Below are the code and all the weights of a small trained network. Each question names an input and a target symbol and asks about switching units off, where a switched-off unit gives its printed mean instead of its output.

import numpy as np


def w(rows, s, z=0):
    codes = np.array(rows[::2]) - 128.0
    scale = np.full(codes.shape[1], s)
    scale[-1] = z or s
    return codes * scale


def f(y):
    return np.maximum(y, 0)


def softmax(a):
    e = np.exp(a - a.max(-1, keepdims=True))
    return e / e.sum(-1, keepdims=True)


def log_softmax(a):
    a = a - a.max(-1, keepdims=True)
    return a - np.log(np.exp(a).sum(-1, keepdims=True))


def net(x, mask):
    ids = ['ΘΞΣΦΩαγδζη'.index(c) for c in x.split()]
    T = len(ids)
    res = E[ids] + P[:T]
    u = 0
    for l in range(2):
        q, k, v = (res @ M[l].T for M in (Q, K, V))
        z = softmax(np.where(np.tri(T) > 0, q @ k.T / 3**0.5, -1e9)) @ v
        res = res + np.where(mask[u], z, O[l][:, -1]) @ O[l][:, :-1]
        u += 1
        y = f(res @ A[l][:, :-1].T + A[l][:, -1])
        res = res + np.where(mask[u : u + 4], y, B[l][:, -1]) @ B[l][:, :-1]
        u += 4
    return log_softmax(res[-1] @ U[:, :-1].T + U[:, -1])


Q, K, V, O, A, B = {}, {}, {}, {}, {}, {}
E = w([
[108,198,154,134,114,149,122,156,129,160],'Θ',
[208,178,89,64,104,90,178,215,151,69],'Ξ',
[74,64,102,76,79,82,11,149,134,51],'Σ',
[156,75,54,160,130,235,173,54,122,80],'Φ',
[70,36,146,97,93,125,154,164,182,156],'Ω',
[106,61,209,188,108,52,57,108,210,129],'α',
[189,153,71,109,88,31,22,135,158,110],'γ',
[147,89,254,196,98,53,212,133,55,149],'δ',
[175,102,130,64,47,190,120,177,124,77],'ζ',
[189,118,146,173,215,25,110,148,137,170],'η',
],0.0085)
P = w([
[73,139,84,254,111,143,139,194,111,125],'0',
[91,135,127,213,129,145,106,176,109,95],'1',
[100,126,120,172,135,145,113,169,114,118],'2',
[110,121,122,147,132,141,121,158,116,134],'3',
[122,114,128,127,128,135,125,147,121,146],'4',
[132,111,136,115,122,134,130,138,124,150],'5',
[147,107,145,107,124,131,134,126,138,153],'6',
[159,104,151,95,117,128,137,118,145,157],'7',
[175,98,159,85,119,127,138,108,150,161],'8',
[185,93,163,74,113,124,140,100,153,165],'9',
[202,85,174,62,110,120,142,93,156,167],'10',
[222,76,179,49,107,119,139,81,163,176],'11',
],0.0093)
Q[0] = w([
[208,255,52,67,151,93,77,141,117,74],'0.h1',
[184,178,120,117,139,178,249,168,117,94],'0.h1',
[166,214,126,173,205,27,140,97,128,175],'0.h1',
],0.023)
K[0] = w([
[183,216,90,89,61,47,71,252,147,111],'0.h1',
[147,209,180,89,104,209,178,209,126,154],'0.h1',
[144,210,185,152,186,29,98,143,127,218],'0.h1',
],0.02)
V[0] = w([
[78,54,46,210,119,57,114,169,142,49],'0.h1',
[182,1,101,115,111,105,138,109,109,121],'0.h1',
[45,198,86,221,172,197,145,135,70,123],'0.h1',
],0.0093)
O[0] = w([
[199,107,226,155,117,254,226,111,110,188,254],'0.h1',
[208,200,102,180,136,119,135,215,238,55,171],'0.h1',
[193,130,108,49,153,26,96,123,251,96,103],'0.h1',
],0.0046,0.0038)
A[0] = w([
[100,111,100,71,168,95,65,138,138,38,3],'0.n1',
[124,54,76,4,128,84,118,65,138,168,68],'0.n2',
[144,85,149,64,135,96,148,33,147,112,9],'0.n3',
[106,113,137,19,136,111,95,77,117,136,118],'0.n4',
],0.022,0.0026)
B[0] = w([
[120,9,168,110,158,171,121,145,90,151,141],'0.n1',
[73,168,144,81,62,160,175,10,168,154,253],'0.n2',
[178,150,124,96,161,94,79,180,105,105,222],'0.n3',
[184,62,127,180,144,112,131,157,99,153,235],'0.n4',
],0.016,0.003)
Q[1] = w([
[22,136,45,166,160,199,136,71,122,86],'1.h1',
[15,136,105,184,227,81,126,100,128,3],'1.h1',
[150,124,169,189,63,127,158,162,166,182],'1.h1',
],0.022)
K[1] = w([
[76,136,187,110,58,110,113,213,152,173],'1.h1',
[103,111,254,125,86,77,171,148,143,235],'1.h1',
[148,154,115,129,190,144,86,144,85,138],'1.h1',
],0.025)
V[1] = w([
[49,128,35,201,77,165,210,46,67,80],'1.h1',
[146,77,70,88,200,92,122,89,169,117],'1.h1',
[67,147,83,190,164,156,192,3,151,84],'1.h1',
],0.0062)
O[1] = w([
[91,145,250,133,253,146,108,78,163,41,88],'1.h1',
[100,121,95,71,87,94,47,143,27,109,25],'1.h1',
[47,153,173,39,138,101,85,80,29,25,8],'1.h1',
],0.0052,0.0016)
A[1] = w([
[61,213,135,174,109,154,123,170,127,132,254],'1.n1',
[56,136,56,252,176,145,131,181,91,82,63],'1.n2',
[33,163,64,248,177,132,123,181,49,47,59],'1.n3',
[101,138,127,209,154,138,122,200,104,147,209],'1.n4',
],0.024,0.0015)
B[1] = w([
[81,103,118,125,71,86,124,113,88,137,177],'1.n1',
[54,97,134,145,97,58,145,86,99,253,162],'1.n2',
[128,171,91,142,237,150,157,73,108,74,140],'1.n3',
[137,154,132,95,136,147,103,167,127,112,254],'1.n4',
],0.023,0.008)
U = w([
[55,143,147,76,79,53,91,147,72,161,156],'Θ',
[115,142,126,97,144,132,223,131,74,110,64],'Ξ',
[117,77,163,103,155,143,119,125,114,122,32],'Σ',
[196,112,102,241,120,169,193,93,182,173,254],'Φ',
[57,149,149,78,148,128,136,119,218,123,64],'Ω',
[116,121,161,135,153,49,67,122,202,112,70],'α',
[134,159,137,165,122,155,50,62,67,104,95],'γ',
[155,121,209,163,130,51,190,150,101,96,46],'δ',
[197,150,99,113,129,254,124,174,177,79,216],'ζ',
[106,159,149,116,201,135,116,115,127,169,45],'η',
],0.0065,0.0062)

Each question gives the input, a string of symbols that net reads in full, and the target symbol t.
The units are the heads (3 rows each of Q, K, V and O) and the neurons (one row each of A and B). Each row of codes is followed by its name. A weight is (code - 128) times the scale printed after its matrix; where a second scale follows, it is the last column's (O, A, B and U).
mask holds one flag per unit, layer by layer, with each layer's heads first. A switched-off unit (its flag False) gives its mean, the last column of its rows in O or B, instead of its output. The means were averaged over made-up inputs and are rounded, as every weight is.
A unit's drop is (log p(t) with every unit on - log p(t) with that unit switched off) / (log p(t) with every unit on - log p(t) with every unit switched off).
The circuit of an input: a set's keep is (log p(t) with only the set's units on - log p(t) with every unit switched off) / (log p(t) with every unit on - log p(t) with every unit switched off). Starting from all 10 units, units are removed one at a time, each time the one whose removal leaves the highest keep (on an exact tie, the one counted first), for as long as the keep stays at least 0.8.
units of the circuit, in order: the units of the circuit, biggest drop first
most important unit: the unit with the biggest drop
k most important neurons: the k neurons with the biggest drops, biggest first
top k neurons in layer l: the k neurons of layer l with the biggest drops, biggest first
input Φ Θ γ, target γ: units of the circuit, in order => 1.h1; 1.n3
input Ξ Θ Θ Ξ γ η Σ γ, target ζ: 2 most important neurons => 0.n2; 1.n2
input ζ α Ω Ω Ω Θ Θ η ζ Θ ζ η, target ζ: most important unit => 0.h1
input δ γ ζ Θ Θ, target ζ: units of the circuit, in order => 0.n2; 1.n4; 1.h1
input Σ α Θ ζ Ω Ω δ α Σ Ξ, target Θ: 4 most important neurons => 0.n2; 1.n1; 0.n3; 1.n2
input Θ α Ω ζ ζ Ξ α, target ζ: top 3 neurons in layer 1 => 1.n4; 1.n2; 1.n1
input γ γ ζ Ω γ Θ Θ δ Θ η Ω, target ζ: units of the circuit, in order => 0.h1; 0.n2; 1.h1; 1.n4
input Θ α Σ γ ζ Σ Θ Ξ ζ Ξ Σ, target Φ: 2 most important neurons => 1.n4; 0.n2
input γ γ Θ Θ α Θ γ Θ Θ Ω Θ Θ, target Φ: 4 most important neurons => 0.n2; 0.n4; 1.n4; 1.n1
input Ξ Ξ Ξ Θ Ξ, target Φ: 3 most important neurons => 1.n4; 0.n4; 0.n3
input ζ ζ Ω γ γ Θ Θ Ξ η ζ, target Φ: 3 most important neurons => 1.n4; 0.n2; 0.n4
input Θ Φ Σ γ, target γ: 3 most important neurons => 1.n3; 0.n2; 0.n4
input Θ Θ ζ Σ γ Θ Ξ, target Θ: top 2 neurons in layer 0 => 0.n3; 0.n2
input Φ γ Θ Ω Ω, target Ω: units of the circuit, in order => 0.n2; 0.h1
input Θ Ω Θ ζ η ζ Ω Σ α Σ, target ζ: top 2 neurons in layer 1 => 1.n2; 1.n4
input γ γ Ξ α Φ η Ξ γ α Θ Ω, target Ω: units of the circuit, in order => 0.n2
input η Θ γ Θ Θ η, target ζ: units of the circuit, in order => 0.n2; 1.n4; 1.h1
input Θ ζ Ξ δ Θ Ξ, target ζ: 3 most important neurons => 0.n2; 1.n2; 1.n1
input Φ γ Θ Φ γ, target ζ: top 2 neurons in layer 0 => 0.n2; 0.n3
input ζ Φ Ξ Ξ, target Ξ: most important neuron => 0.n2
input η γ Ξ Θ α ζ Θ γ γ γ, target Φ: 2 most important neurons => 1.n4; 0.n2
input Ω Θ Ω γ γ Ω Θ γ δ ζ, target Θ: top 3 neurons in layer 1 => 1.n1; 1.n2; 1.n3
input Θ ζ Ω Ω, target ζ: 4 most important neurons => 0.n2; 1.n4; 1.n2; 0.n4
input γ η α γ γ Θ Θ η Θ Θ, target Φ: 2 most important neurons => 0.n2; 1.n4
input Θ Φ ζ Ξ Θ α, target α: units of the circuit, in order => 0.n3; 0.h1
input Σ ζ δ Θ Θ Θ Θ γ γ Σ, target ζ: 3 most important neurons => 0.n3; 1.n2; 1.n1
input Σ ζ Θ Φ, target Φ: top neuron in layer 0 => 0.n2
